Below is a small trained network, with its code and all its weights. Each question gives an input and a target symbol and asks what happens when units are switched off, that is, made to give their printed mean instead of their output.

import numpy as np


def w(rows, s, z=0):
    codes = np.array(rows[::2]) - 128.0
    scale = np.full(codes.shape[1], s)
    scale[-1] = z or s
    return codes * scale


def norm(h):
    return h / np.sqrt((h * h).mean(-1, keepdims=True) + 1e-5)


def f(y):
    return np.maximum(y, 0)


def softmax(a):
    e = np.exp(a - a.max(-1, keepdims=True))
    return e / e.sum(-1, keepdims=True)


def log_softmax(a):
    a = a - a.max(-1, keepdims=True)
    return a - np.log(np.exp(a).sum(-1, keepdims=True))


def net(x, mask):
    ids = ['αβγδζηλμξπστφψω'.index(c) for c in x.split()]
    T = len(ids)
    res = E[ids] + P[:T]
    u = 0
    for l in range(3):
        r = norm(res)
        for j in range(2):
            rows = slice(3 * j, 3 * j + 3)
            q, k, v = (r @ M[l][rows].T for M in (Q, K, V))
            z = softmax(np.where(np.tri(T) > 0, q @ k.T / 3**0.5, -1e9)) @ v
            o = O[l][rows]
            res = res + np.where(mask[u + j], z, o[:, -1]) @ o[:, :-1]
        u += 2
        y = f(norm(res) @ A[l][:, :-1].T + A[l][:, -1])
        res = res + np.where(mask[u : u + 8], y, B[l][:, -1]) @ B[l][:, :-1]
        u += 8
    return log_softmax(norm(res)[-1] @ U[:, :-1].T + U[:, -1])


Q, K, V, O, A, B = {}, {}, {}, {}, {}, {}
E = w([
[120,175,87,123,161],'α',
[175,127,86,128,191],'β',
[183,243,79,164,70],'γ',
[200,134,216,173,89],'δ',
[244,116,245,193,106],'ζ',
[100,132,65,116,85],'η',
[68,253,240,121,86],'λ',
[179,132,169,97,136],'μ',
[143,100,150,116,27],'ξ',
[127,85,116,43,196],'π',
[50,137,74,149,79],'σ',
[127,92,103,112,142],'τ',
[200,160,174,117,124],'φ',
[89,68,98,119,133],'ψ',
[128,177,33,64,226],'ω',
],0.011)
P = w([
[55,126,104,229,187],'0',
[145,172,2,99,172],'1',
[155,152,49,100,142],'2',
[154,135,86,97,129],'3',
[157,128,99,91,118],'4',
[156,127,110,88,108],'5',
[156,122,119,88,99],'6',
[157,119,126,92,94],'7',
],0.0047)
Q[0] = w([
[125,127,135,104,230],'L0H1',
[181,133,110,157,75],'L0H1',
[105,134,147,47,7],'L0H1',
[188,254,131,149,46],'L0H2',
[88,45,152,174,145],'L0H2',
[90,117,85,175,106],'L0H2',
],0.0083)
K[0] = w([
[206,109,99,131,159],'L0H1',
[186,136,139,90,147],'L0H1',
[56,152,150,75,134],'L0H1',
[135,255,238,165,101],'L0H2',
[153,88,56,153,108],'L0H2',
[64,131,85,139,100],'L0H2',
],0.0093)
V[0] = w([
[238,100,1,205,113],'L0H1',
[176,117,75,107,105],'L0H1',
[177,65,68,75,132],'L0H1',
[157,29,103,97,27],'L0H2',
[54,170,140,162,90],'L0H2',
[225,125,179,146,78],'L0H2',
],0.0051)
O[0] = w([
[203,139,49,199,230,180],'L0H1',
[33,53,35,35,146,144],'L0H1',
[158,182,128,141,167,91],'L0H1',
[148,192,42,149,56,77],'L0H2',
[111,92,160,139,181,147],'L0H2',
[89,106,80,103,255,252],'L0H2',
],0.0047,0.0036)
A[0] = w([
[26,226,194,112,136,115],'L0N1',
[173,176,95,94,114,93],'L0N2',
[111,74,197,166,100,149],'L0N3',
[207,114,63,82,186,74],'L0N4',
[134,179,255,179,156,110],'L0N5',
[235,129,173,56,166,108],'L0N6',
[133,91,50,198,113,5],'L0N7',
[103,72,71,112,135,142],'L0N8',
],0.0072,0.0023)
B[0] = w([
[254,207,137,172,91,171],'L0N1',
[161,56,126,188,90,178],'L0N2',
[150,47,103,89,105,181],'L0N3',
[135,123,157,115,75,248],'L0N4',
[129,128,100,74,132,240],'L0N5',
[113,178,31,168,110,255],'L0N6',
[156,137,192,118,161,168],'L0N7',
[155,191,97,145,89,182],'L0N8',
],0.0087,0.0052)
Q[1] = w([
[157,76,125,142,122],'L1H1',
[93,95,244,130,95],'L1H1',
[174,85,140,165,92],'L1H1',
[106,178,27,119,100],'L1H2',
[85,146,94,156,79],'L1H2',
[96,67,182,86,193],'L1H2',
],0.011)
K[1] = w([
[176,100,100,81,102],'L1H1',
[101,91,9,154,122],'L1H1',
[183,136,117,105,126],'L1H1',
[99,164,160,98,125],'L1H2',
[113,147,183,87,97],'L1H2',
[82,112,76,142,112],'L1H2',
],0.011)
V[1] = w([
[153,134,83,114,134],'L1H1',
[141,219,96,109,154],'L1H1',
[60,73,100,223,125],'L1H1',
[201,204,166,155,119],'L1H2',
[148,102,203,115,132],'L1H2',
[173,178,189,110,2],'L1H2',
],0.0048)
O[1] = w([
[127,158,145,187,165,186],'L1H1',
[149,112,103,117,215,180],'L1H1',
[178,152,255,167,75,58],'L1H1',
[29,118,119,212,90,253],'L1H2',
[118,68,83,111,175,88],'L1H2',
[103,163,83,83,157,225],'L1H2',
],0.0067,0.0035)
A[1] = w([
[202,185,144,198,120,18],'L1N1',
[193,92,88,49,88,170],'L1N2',
[208,188,130,150,147,60],'L1N3',
[103,191,76,107,153,118],'L1N4',
[115,226,120,184,14,155],'L1N5',
[167,206,150,182,123,51],'L1N6',
[166,102,253,113,154,53],'L1N7',
[42,57,178,25,10,5],'L1N8',
],0.0063,0.0021)
B[1] = w([
[60,141,105,69,107,184],'L1N1',
[89,141,168,84,122,190],'L1N2',
[95,111,173,138,68,180],'L1N3',
[161,57,190,125,73,190],'L1N4',
[167,116,76,129,168,254],'L1N5',
[105,99,180,2,115,177],'L1N6',
[13,97,91,59,149,135],'L1N7',
[155,228,200,142,111,144],'L1N8',
],0.0068,0.0074)
Q[2] = w([
[74,94,164,133,171],'L2H1',
[215,152,147,155,56],'L2H1',
[32,122,228,125,167],'L2H1',
[220,220,140,59,54],'L2H2',
[151,239,169,78,113],'L2H2',
[105,5,145,129,169],'L2H2',
],0.011)
K[2] = w([
[157,79,76,96,130],'L2H1',
[88,116,197,147,140],'L2H1',
[104,105,39,133,97],'L2H1',
[92,89,226,143,249],'L2H2',
[139,77,196,195,133],'L2H2',
[140,72,43,53,103],'L2H2',
],0.012)
V[2] = w([
[230,139,190,125,138],'L2H1',
[113,120,17,101,112],'L2H1',
[97,120,220,57,254],'L2H1',
[106,146,162,19,69],'L2H2',
[175,58,107,84,167],'L2H2',
[149,239,147,118,224],'L2H2',
],0.0076)
O[2] = w([
[228,166,144,166,119,129],'L2H1',
[62,177,116,50,174,170],'L2H1',
[149,103,2,125,101,174],'L2H1',
[120,123,128,57,96,254],'L2H2',
[142,93,157,95,207,225],'L2H2',
[149,165,49,109,112,43],'L2H2',
],0.0094,0.0023)
A[2] = w([
[116,122,143,50,109,128],'L2N1',
[119,64,150,32,100,136],'L2N2',
[156,115,219,43,106,102],'L2N3',
[105,95,118,96,60,119],'L2N4',
[168,255,118,80,202,112],'L2N5',
[231,125,137,129,216,50],'L2N6',
[218,193,62,44,147,252],'L2N7',
[184,29,49,173,31,100],'L2N8',
],0.0062,0.0031)
B[2] = w([
[226,44,80,62,103,181],'L2N1',
[149,61,133,147,89,200],'L2N2',
[160,128,38,200,136,167],'L2N3',
[52,100,110,123,97,174],'L2N4',
[134,134,46,129,154,162],'L2N5',
[65,186,254,155,179,146],'L2N6',
[162,159,198,123,156,254],'L2N7',
[61,85,221,168,186,211],'L2N8',
],0.0055,0.0078)
U = w([
[66,127,83,150,193,213],'α',
[200,107,97,214,115,145],'β',
[92,153,100,206,59,167],'γ',
[187,20,132,67,137,107],'δ',
[140,100,223,163,190,222],'ζ',
[29,143,115,58,76,67],'η',
[156,126,84,92,85,60],'λ',
[141,142,87,57,213,5],'μ',
[221,198,159,100,114,212],'ξ',
[78,153,165,80,211,175],'π',
[82,134,246,102,102,121],'σ',
[46,55,154,180,120,103],'τ',
[208,149,110,151,231,184],'φ',
[170,79,200,180,42,22],'ψ',
[163,145,23,139,145,72],'ω',
],0.014,0.0023)

Each question gives the input, a string of symbols that net reads in full, and the target symbol t.
The units are the heads (3 rows each of Q, K, V and O) and the neurons (one row each of A and B). Each row of codes is followed by its name. A weight is (code - 128) times the scale printed after its matrix; where a second scale follows, it is the last column's (O, A, B and U).
mask holds one flag per unit, layer by layer, with each layer's heads first. A switched-off unit (its flag False) gives its mean, the last column of its rows in O or B, instead of its output. The means were averaged over made-up inputs and are rounded, as every weight is.
A unit's drop is (log p(t) with every unit on - log p(t) with that unit switched off) / (log p(t) with every unit on - log p(t) with every unit switched off).
The circuit of an input: a set's keep is (log p(t) with only the set's units on - log p(t) with every unit switched off) / (log p(t) with every unit on - log p(t) with every unit switched off). Starting from the 12 units with the biggest drops (on a tie, the unit counted first), units are removed one at a time, each time the one whose removal leaves the highest keep (on an exact tie, the one counted first), for as long as the keep stays at least 0.8.
circuit, biggest first: the units of the circuit, biggest drop first
unit that matters most: the unit with the biggest drop
top k neurons: the k neurons with the biggest drops, biggest first
top k neurons in layer l: the k neurons of layer l with the biggest drops, biggest first
heads that matter: for each layer, one digit per head in row order, 1 if its drop is at least 0.15 and else 0, layers parted by /
input η δ β η, target η: unit that matters most : L0N4
input μ δ σ, target μ: top 4 neurons : L0N5; L0N3; L0N6; L0N7
input η φ φ λ μ, target α: circuit, biggest first : L1H2; L0N6; L0N1
input φ ξ η γ, target φ: circuit, biggest first : L0H2; L1H2; L2H2
input φ ψ η, target φ: heads that matter : 01 / 11 / 01
input λ μ η, target η: top 2 neurons : L0N1; L1N5
input ξ δ η η, target ξ: top 3 neurons : L0N6; L0N1; L1N8
input ψ ζ η σ α η ξ β, target ψ: heads that matter : 01 / 10 / 10
input ψ λ λ η, target ψ: circuit, biggest first : L0H1; L2H1; L0N1
input η ψ λ η δ η δ τ, target ψ: circuit, biggest first : L0H2; L0N1; L2H1
input φ η ξ μ δ, target φ: circuit, biggest first : L0H2; L0N6; L2H2; L0N8
input ω ζ η δ δ, target ω: top 2 neurons : L0N6; L0N3
input λ δ β, target φ: top 2 neurons : L0N1; L0N6
input λ δ φ, target ω: circuit, biggest first : L0N6
input ψ η δ, target ψ: top 2 neurons : L0N6; L1N8
input η φ ζ η δ δ ξ, target η: top 2 neurons : L0N7; L0N4
input ξ φ η τ ζ, target ξ: heads that matter : 11 / 11 / 11
input η δ δ ψ, target η: top 2 neurons in layer 1 : L1N6; L1N1
input α φ σ ψ σ δ ξ π, target α: top 3 neurons in layer 0 : L0N6; L0N1; L0N5
input δ ψ τ ζ, target δ: top 2 neurons in layer 1 : L1N7; L1N5
input δ λ δ φ γ ω ξ, target σ: unit that matters most : L0H1
input λ η ψ, target τ: top 4 neurons : L0N1; L0N6; L2N8; L0N5
input μ σ δ, target μ: heads that matter : 10 / 10 / 10
input π η δ γ η, target π: heads that matter : 11 / 00 / 10
input η ξ σ λ δ μ, target α: heads that matter : 00 / 11 / 00
input μ μ ξ η λ η σ, target γ: top 4 neurons : L0N1; L1N6; L0N6; L0N4
input δ φ δ η η η δ α, target δ: unit that matters most : L0N6
input δ δ δ δ δ η, target δ: top 2 neurons : L0N6; L0N5
input λ δ σ, target γ: top 3 neurons in layer 0 : L0N1; L0N6; L0N5
